Here are made-up objects, facts about them, and rows of numbers that follow some of those facts. Name the object behind each unnamed row.

How the objects are related:
Σ: is of sort; ξ: belongs to class; Θ: refers to; α: is directly part of
{pebu, grusis, susure, nogran, lodrostar, stogam, fava, sunavik, flidrapar, fakun, flebril, klinaval, kubral, skaneror, tumama, gruflus, bripar, rifletar, gusa, klegum, grigrestem, sosus, grufloskur, skigel, tuvibor, kastas, meplur, plaflik, nukul, stoturom, sote, dasubro, vitur, grifleso, gumagur, stugol, simol, bebrul, plivuk, sasta, dudrem, drotar, troga, tanas, tepugru, bebas, dradrok, zurur, troflim, drivir, plugrodrak, momel, truzil, gobuk, mafegok, brisaplar, braseklus, dredrun, zazak, flodi, gresas, flozo, lile, skikli, dreze, klidasti, skima, kabri, sustum, kofle, stotrul, gratoru, fletim, stige, buski, skero, stomo, koter, tozon, dekleki, stogezan, putrus, festor, flimim, gofar, guplizen, drikik, stuze, steklu, tifis, flelol, dotrok, trustin, paboku, bruven} Σ a
{stutras, pletol, nebrak, triki, vufa, sisku, briplokul, stoflem, bika, klogren, puflur, tiden, vafan, pletram, grudis, tramok, mesak, brastun, flerun, ponum, fubrom, gasker, sepu, momades, klalis, stibol, rebagrul, gragor, deflir, flosok, tuka, somigam, nadrok, tiner, sebem, zigon, nimuflu, vodo, groza, faska, klagin, vobu, futok, roskam, ribrir, kluklur, flopil, mefla, zeve, daru, kladro, nifle, gesar, brebri, retral, nedre, boro, feba, klegrur, bagrer, zutrom, rozotre, plila, dagamor, klapun, flosar, vizin, trozar, grubrak, skubo, pefotol, grumel, lilin, zakobrul, drare, bopli, skimil, skeplu, zapoklir, gokuna, vutin, ralam, plebrar, fogrom, tefe} Σ b
{pebu, nogran, stogam, nebrak, sisku, vafan, flidrapar, mesak, flerun, fubrom, klinaval, tumama, momades, klalis, klegum, grufloskur, kastas, tuka, meplur, nukul, sote, sebem, nimuflu, vodo, stugol, bebrul, vobu, roskam, sasta, kladro, tanas, nedre, troflim, drivir, feba, momel, brisaplar, braseklus, dredrun, zutrom, flosar, trozar, grubrak, skubo, kabri, sustum, kofle, buski, skero, stomo, koter, dekleki, putrus, festor, bopli, skimil, zapoklir, gokuna, guplizen, stuze, vutin, tifis, trustin, fogrom} ξ d
{grusis, susure, lodrostar, stutras, pletol, triki, vufa, briplokul, fava, stoflem, bika, klogren, puflur, tiden, sunavik, pletram, fakun, grudis, tramok, flebril, brastun, ponum, kubral, skaneror, gasker, gruflus, bripar, rifletar, sepu, gusa, stibol, rebagrul, gragor, grigrestem, sosus, skigel, tuvibor, deflir, flosok, plaflik, somigam, nadrok, tiner, stoturom, zigon, dasubro, vitur, grifleso, groza, gumagur, faska, simol, klagin, plivuk, futok, ribrir, kluklur, dudrem, flopil, mefla, zeve, daru, drotar, nifle, troga, gesar, brebri, tepugru, bebas, dradrok, retral, zurur, boro, klegrur, plugrodrak, truzil, gobuk, mafegok, zazak, flodi, bagrer, rozotre, plila, gresas, dagamor, klapun, flozo, lile, vizin, skikli, dreze, klidasti, skima, stotrul, gratoru, fletim, stige, pefotol, grumel, tozon, lilin, stogezan, zakobrul, drare, skeplu, flimim, gofar, drikik, steklu, ralam, plebrar, flelol, dotrok, tefe, paboku, bruven} ξ c
pebu Θ guplizen, drikik, kastas
pletol Θ fakun, koter, brisaplar
triki Θ festor
sisku Θ flerun, brebri, feba
bika Θ stuze
puflur Θ plila, flopil, bripar
vafan Θ flidrapar
mesak Θ ponum
fubrom Θ zapoklir, skimil
klinaval Θ klagin, feba
gasker Θ tifis
rifletar Θ skima
momades Θ vufa, sebem, gokuna, nadrok
klalis Θ paboku, stibol
gusa Θ skubo
rebagrul Θ dotrok
gragor Θ grigrestem, flosar, klegrur
klegum Θ bruven, bagrer, sustum
sosus Θ nedre, skimil
skigel Θ lodrostar, feba, simol
flosok Θ dreze
meplur Θ nifle, grudis, sote
plaflik Θ drivir, kofle
dasubro Θ tuvibor
grifleso Θ tuvibor, putrus, flosar, bopli
groza Θ fletim
stugol Θ grigrestem, gokuna, lile, bripar
bebrul Θ dreze, plebrar
vobu Θ ponum, skaneror
futok Θ lilin, nukul, tanas, lodrostar
sasta Θ paboku, sustum
ribrir Θ bebas
dudrem Θ kluklur, zapoklir, skimil, klidasti
mefla Θ putrus, klogren, flodi
zeve Θ grigrestem, fakun, dotrok
troga Θ kladro, klogren
tepugru Θ daru, dredrun, somigam
retral Θ fakun, klegrur, fogrom, stogam
troflim Θ ponum, grusis, stotrul, koter, tumama
plugrodrak Θ dreze, drare
gobuk Θ tuvibor, sepu, gruflus, koter, brastun
zazak Θ dreze, briplokul
zutrom Θ kladro, plebrar, stogezan
klapun Θ grudis
vizin Θ dotrok, lodrostar
skikli Θ nifle
trozar Θ tanas, faska
grubrak Θ skubo, ralam
kabri Θ dreze
gratoru Θ briplokul, klidasti
pefotol Θ klidasti, skubo
skero Θ tanas, stogezan, stogam, simol
stomo Θ nukul, lodrostar
grumel Θ tuka
tozon Θ nifle, braseklus
zakobrul Θ guplizen, brebri, drotar, bruven
flimim Θ drikik
gofar Θ ponum, klogren
flelol Θ drikik
tefe Θ tifis, sepu
{pebu, lodrostar, tiden, ponum, gragor, grifleso, stugol, vobu, zurur, zazak, stotrul, plebrar} α kluklur
{grusis, zutrom, festor} α skeplu
{susure, tuvibor, somigam, sebem, dradrok, truzil, skikli, tozon, stogezan, gokuna, gofar, bruven} α mesak
{nogran, puflur, fubrom, tuka, roskam, sasta, vizin, trozar, stomo, koter, lilin, tifis} α trustin
{stutras, grudis, nadrok, skima} α nedre
{stogam, flerun, plaflik, gumagur, kladro, troflim, drivir, feba, momel, brisaplar, grubrak, klidasti, bopli} α brebri
{pletol, nebrak, flidrapar, sote, nimuflu, kabri, sustum, kofle, fogrom, paboku} α meplur
{triki, gruflus, ribrir} α plila
{vufa, klegum, bagrer, fletim} α susure
{sisku, zeve, plugrodrak, flodi, gratoru, skimil, skeplu} α deflir
{briplokul, dasubro} α bebrul
{fava, bika, stoturom, zigon, groza, faska, dudrem, dagamor, dreze, zakobrul} α briplokul
{stoflem, fakun, flebril, grigrestem, skigel, klagin, brebri, nedre, klapun, drare, dotrok} α sunavik
{klogren, kubral, nukul, flozo} α guplizen
{vafan, bripar, rebagrul, mefla, gobuk, pefotol, guplizen, stuze, ralam, trustin, tefe} α futok
{pletram, gusa, troga, bebas} α drikik
{tramok, momades, kastas, klegrur, braseklus, vutin} α gratoru
{brastun, tiner, gesar, retral, flosar} α stige
{klinaval, skaneror, klalis, vodo, tanas, skubo, flelol} α dotrok
{tumama, lile, dekleki, zapoklir} α tefe
{gasker, flopil, boro, dredrun, steklu} α mefla
{rifletar, vitur, simol, drotar, nifle, mafegok, rozotre, grumel, flimim} α klagin
{sepu, flosok, kluklur, tepugru, plila, gresas, stige, drikik} α sosus
{stibol, grufloskur, meplur} α plivuk
{daru, skero, putrus} α flosok
{buski} α sisku

Some rows with their names:
[-7  0  1  1  5  3 -2 -2  2  1  5 -2  3  0 -2 -4 -1 -1  4 -1 -1 -1  1  6
 -3  2  5  1  1  3  1  2 -1  3  3 -1  0  4 11 11 -2 -1 -1  2  0  0] -> pletol
[  5  -5  -2   0  -3 -11  -3   5   2  -4  -1   2  -1  -1   1   9   0   2
  -6   0   0   8   0 -10   1   1  -5   0   1   0 -18   2   1  -3  -1  -3
  -2 -12  -1  -3  -1   0   2   6   2  -6] -> brisaplar
[ 7  2  2 -2  3 -3 -1  4 -3 -2  1 -1  1  2  0  7  0  5 -3  1  0  0  2  0
  1 -3 -8  2  2  1 -7 -1  1  0 -3 -5  8 -5  2  7  0  4  2 -2  0 -7] -> fakun
[  8  -1   1  -3   4   1  -4   4   0  -2   1   1   2  -2   0   6   3  -2
  -8   2  -3   3   1  -4   0   2  -1  -1  11   3 -15  -7   0  -5  -2  -5
   2  -6  -4  -8   0   2   4  -8  -3  -7] -> brebri
[ -5  -6   1   0  -1 -10  -4   5   5  -4   4   2   3  -3   0   6  -1  -4
  -7   2  -4  10   1 -10   0   4   0   0   4   2 -18   7   1   1  -1  -5
  -1 -12   1   2  -2  -1  -2   3   0  -7] -> feba
[-3  2 10  5  9 -8 -2  5  2  0 10 -2  7  1 -4  4 -1  8  1  0 -5 -1  4 11
 -2  5  0  4  6  6 -3  8  3  8 -3 -8  7 -5 17 32  4  1 -1  6  3 -9] -> skigel
[-16  -2   7   3  -7  -6   5  -2  -2   3   4   0   1   5   0   2   6   4
  -3   0  -8  -9   5  11  -6   2  -3   5  -2   1  15  15   2  12  -4  -4
   6   4  -1  13   4  -4  -4   0  -9  -3] -> lodrostar
[ 4  1 -1 -2 -4  0  3 -1 -6  1 -3  0 -3  3  1  2  3  2 -1  0  0 -4  1  2
 -1 -3 -6  2 -1 -1  4  0  1  0 -1  0  4  2 -6 -6  1  0  1 -2 -2 -1] -> stoturom
[ 9  0  1  1  4  0  0 -1 -3  1  2 -3  1  2 -2 -5 -3  2  7 -2  4  0  0  8
 -1  1  4  1  2  3 -1  1  0  1  2  2  2  2  8  7  2  0  3  7  3  0] -> skikli
[ 8  4  2 -4  6  4 -2  4 -2 -2  3 -2  3  0  0  0 -7 -1 -1  3  2  4  0 -5
  4 -5 -5 -3  5  1 -9 -2 -1  0  0 -3 12 -2  4  8 -3  7 -1 -5  0 -6] -> nifle
[ 1 -3 -2  0 -4 -1  0  1  2 -1 -1  1  0 -2  1 -4 -5 -7 -2  1  2  7 -2 -8
  2  0  3 -3  1 -3 -5  6 -2  0 -1  3 -3 -2 -4 -5 -1  1 -3  1 -1  2] -> skimil
[-2  0  1  1  3  4  0 -3 -1  2  2 -1  2  0 -2 -7  0 -3  5  0 -1 -1  0  6
 -2  3  7  1  2  2  5  1 -1  1  3  1 -2  6  3  2 -1 -2 -1  0  0  3] -> triki
[ 15   2   2   1   7   3   1   1  -1   3  -1  -2  -1  -1  -2  -7  -2   2
   6   0   6  -1  -2   7   3   3   8  -2   8   2   0 -10   1  -5   2   3
   0   1   1  -5   5   0   7   3   7   2] -> gratoru
[-5 -2 -3  1 -9 -3  3 -1  3  0 -3  1 -4  1  3  2  1  0 -5 -2  1 -1  0 -3
  0 -2 -2 -2 -5 -4  5  5 -1  1 -2  4 -5 -2 -4 -5  3 -1  0  2 -5  3] -> dredrun
[  1   1   2   1   0  -7  -2   6   4  -3   2   0   2  -1   1   7  -4   4
  -4   0   0   5   0  -6   4  -1  -6  -1  -2  -2  -7   5   2   3  -5  -3
   1 -10   5  14   1   5  -2   3   1  -5] -> tanas
[ 3  4  7  1  4 -3 -2  5  0 -1  4  0  4  0  0  9  4  8 -6  1 -6 -4  3  6
  1  1 -5  3  7  2 -1  1  3  3 -9 -8  4 -5  4 17  6  5  1 -7 -5 -9] -> dotrok
[  6   2   2  -4   5   3  -3   4  -1  -2   2  -1   3   0   0   3  -3  -1
  -3   3   0   4   1  -5   2  -3  -5  -1   6   1 -11  -4  -1  -1   0  -4
   9  -3   1   2  -3   5   1  -5   0  -6] -> grudis
[-12  -1   2   2   2   2   1  -3   2   2   5  -2   2   2  -2  -7  -2  -3
   4  -1   0  -2   2   7  -4   1   6  -1   0   3   5   7  -2   5   5   1
   5   5   9  11  -1  -3  -2   4  -1   1] -> gragor
[-4 -2 -3  1 -8 -3  3 -1  2  0 -3  1 -4  0  2  2  2  1 -4 -1  1 -1  0 -3
  0 -2 -2 -2 -5 -4  5  5  0  1 -2  4 -5 -2 -5 -5  3 -1  0  2 -4  3] -> dekleki
[ -1  -1   0  -2  -4   4   2  -3  -5   1  -3   1   0   0   1  -2   3  -4
   0   1  -4  -3   0   1  -2   1   0   3   1  -1   7   1  -1   0  -1   0
   0   6 -10 -10  -2  -2  -2  -8  -5   2] -> tiner

Name these rows:
No name comes twice in this set of rows, the named rows included.
[ 21  -4   0  -5   1  -5   0   5  -7  -1  -2  -1  -2   1   0   2  -2  -1
  -1   2   5   7   0  -4   1   0  -4   0  10   3 -20  -4   1  -6   2  -2
   9  -8  -6 -14   0   2   7   3   4  -7] -> klidasti
[ -1   1   2   2   9  -2  -6   6   9  -3   6  -1   5  -4  -2  -1 -10  -1
   1   1   3  10  -1  -6   4   0   3  -5   2   1 -14   1   0   1   1  -1
  -1  -8  16  19  -2   4  -3   6   7  -3] -> klalis
[ -6  -2   2   7  -2  -7   0   0   5   1   3   0   2  -1  -2  -3  -1   2
   5  -3  -2   1   0   6  -1   7   7   3  -4   0   7  11   1   6  -3   2
 -11   0   8  15   4  -3  -3   9   1   3] -> skero
[  5   1   0  -1   3   0  -5   6   7  -3   1   2   2  -5   2   5  -3  -1
  -8   2   0   7  -2 -10   6   0   0  -5   6  -2 -13  -4   0  -3  -5  -2
  -4 -10   1   1   1   5   0  -6  -1  -3] -> nedre
[-22  11  10   8  24  11   3  -3  14   6  -1   7   0 -11  -3  -4   7   6
   9   5  -3 -13  -3   6   6   5  16  -6  -1   6  21 -45  10 -12  13   0
  -3   7  -7 -23  -7 -13   4  -1  33   9] -> flosok
[ 10  -4  -2   2  -3  -3   2   1   2   1   0  -3  -2   1  -1 -12 -11  -4
   6  -2  11   7  -2   0   2   1   8  -5   2  -1  -4   9  -2   1   3   9
  -1  -2   5   2   4   0   1  15   4   4] -> pebu
[ 15  -2   1  -1   4   6   2  -1  -2   4   1  -4   1   0  -2 -16 -10  -9
   8   1   9   6  -2   4   1   2  13  -4  12   2  -6   1  -3  -2   5   6
   4   4   1  -6   2   0   3   5   3   3] -> pefotol
[-16   8   6  10  18   1   1   1  17   3  -2   6  -2 -10  -2   1   3  10
   6   2   1  -7  -4   1   8   4  12  -8  -5   2  13 -35  10 -10   8   2
  -9  -3   0 -11  -3  -9   4   9  30   8] -> bebrul
[ -3  -3 -10   2   6  -7 -10   1   9  -7   4  -1   0  -1  -2   9   1   6
   2  -7   3   6  -1  -5  -3   0  -3   0  -9   2 -21  -3  -2  -4   5  -1
 -12 -10  25  19  -4   0   2  14   4  -1] -> troflim
[-20  -2  11   8   2  -6   0  -1   0   3  11  -1  10   1  -4  -4   2   0
   6   0 -13  -3   4  16  -7  12  10  10   2   6  15  20   3  15  -4  -7
  -1   7   9  29   2  -6  -9   2  -3  -3] -> vizin
[  4  -4  -1   3   0  -2  -2   0   1   0   1  -1   3  -2  -2 -12 -10  -8
   9   0   3  10  -4  -2   2   6  11   0   1   0  -2   9  -1   2   1   5
  -8   2   3   3  -1  -1  -4   9   6   6] -> fubrom

The same objects again, as new rows of numbers:
Some rows with their names:
[ -5  -7 -31  21 -18  -9  -9  -9  10  21  16 -14  16  -8] -> kastas
[  4 -18 -22  24  -2  21   8 -10 -29  20   3 -15  -4 -25] -> klogren
[ -7 -23 -31  24   4  19  -2 -12  -9  13  37 -19  29 -11] -> tanas
[ -2 -20 -16  28   1  32  10 -10 -21  15   9 -11  11 -28] -> tuvibor
[  3   1 -21  -6 -12  -7 -28 -14 -16  15   6 -10  35  -4] -> klegum
[  0 -10 -15  29  -4  19   6 -12 -20  16   4 -12   5 -23] -> bripar
[ 15 -14 -21 -13 -19  25  -8  -7 -10  30 -16  -5  16 -25] -> vizin
[  2  -4 -33  16 -25  -4   7 -17  -1  28  -2 -16   1 -12] -> ralam
[  6  -7 -26   9 -10 -10 -18  -9 -23  20   7 -15   8  -5] -> roskam
[ 15 -17 -25 -11 -16  10 -22   2  -6  29  -1  -7  19 -16] -> vobu
[ 11  -1 -32   7 -16  16  27   4 -31  22   9 -15  14 -16] -> plila
[ 20   4 -26 -28 -20  26   7   4 -34  23  -8  -5  33 -17] -> futok
[-12  -7 -30  17  -8  17   6 -31  -7  15  19 -19  31  -8] -> drotar
[ -1   0 -16  15 -12   9  -3 -20 -18  16  -4 -10  16 -16] -> zurur
[  4   3 -14  -7 -16   9 -15 -21 -18  17 -11  -7  27 -14] -> tepugru
[ 10   5 -35  -3 -20  15  17  -6 -28  23   6 -16  26  -9] -> skeplu
[  8   2 -24 -14 -17   8 -13 -27 -23  23 -11 -12  28  -8] -> zakobrul
[ -7  -8 -27   4 -10  24  -2 -30 -10  16  13 -16  39 -10] -> mafegok
[  0  -8 -34  -9 -13  22  -5 -34 -18  21   7 -19  35  -6] -> klapun
[ 18   4 -37 -21 -21   3  -6   5 -25  21  12 -11  39  -3] -> sisku

Which object is each row?
No name comes twice in this set of rows, the named rows included.
[ -8 -14 -44  19  -7  -2  -3 -24 -11  18  34 -26  20   4] -> skubo
[  9 -25 -26  15   0  15  -9  -2 -26  19  19 -14  10 -16] -> fogrom
[ -2 -20 -44   8 -15   9  -5 -15   8  25  29 -22  26  -4] -> flerun
[  5  12 -38   9 -24   0  21  -8 -23  24   7 -18  12  -4] -> kluklur
[ 14 -12 -21  -9  -7   3 -24  -4 -27  21   2  -9  18 -12] -> trozar
[ 13 -10 -22 -15 -22  18 -10 -10  -7  29 -15  -5  17 -21] -> puflur
[  3 -31 -34   9   4  27  -9 -10 -21  18  29 -19  27 -12] -> bopli
[  0 -11 -26  -9  -6  17 -24 -18 -11  14  21 -13  50  -5] -> klinaval
[  4 -24 -22  19   0  32   6 -12 -26  23   7 -13   3 -25] -> klegrur
[  8  -4 -25  -1 -11  -8 -22 -10 -24  21   2 -14  16  -6] -> vafan
[  1   8 -17 -10 -19   6 -17 -29 -14  17  -9  -8  34  -8] -> dudrem
[  1  10 -32  22 -16 -12  13   9 -17  15  26 -16  22  -4] -> guplizen
[  1 -29 -42  12 -11  19  -2  -8   4  24  31 -19  23 -11] -> kladro
[  4 -12 -34  16 -19 -11  -8  -5   1  27  10 -15   2  -9] -> tuka
[  4 -20 -28  21  -1   6  -7  -5 -24  19  20 -18   7 -12] -> gokuna

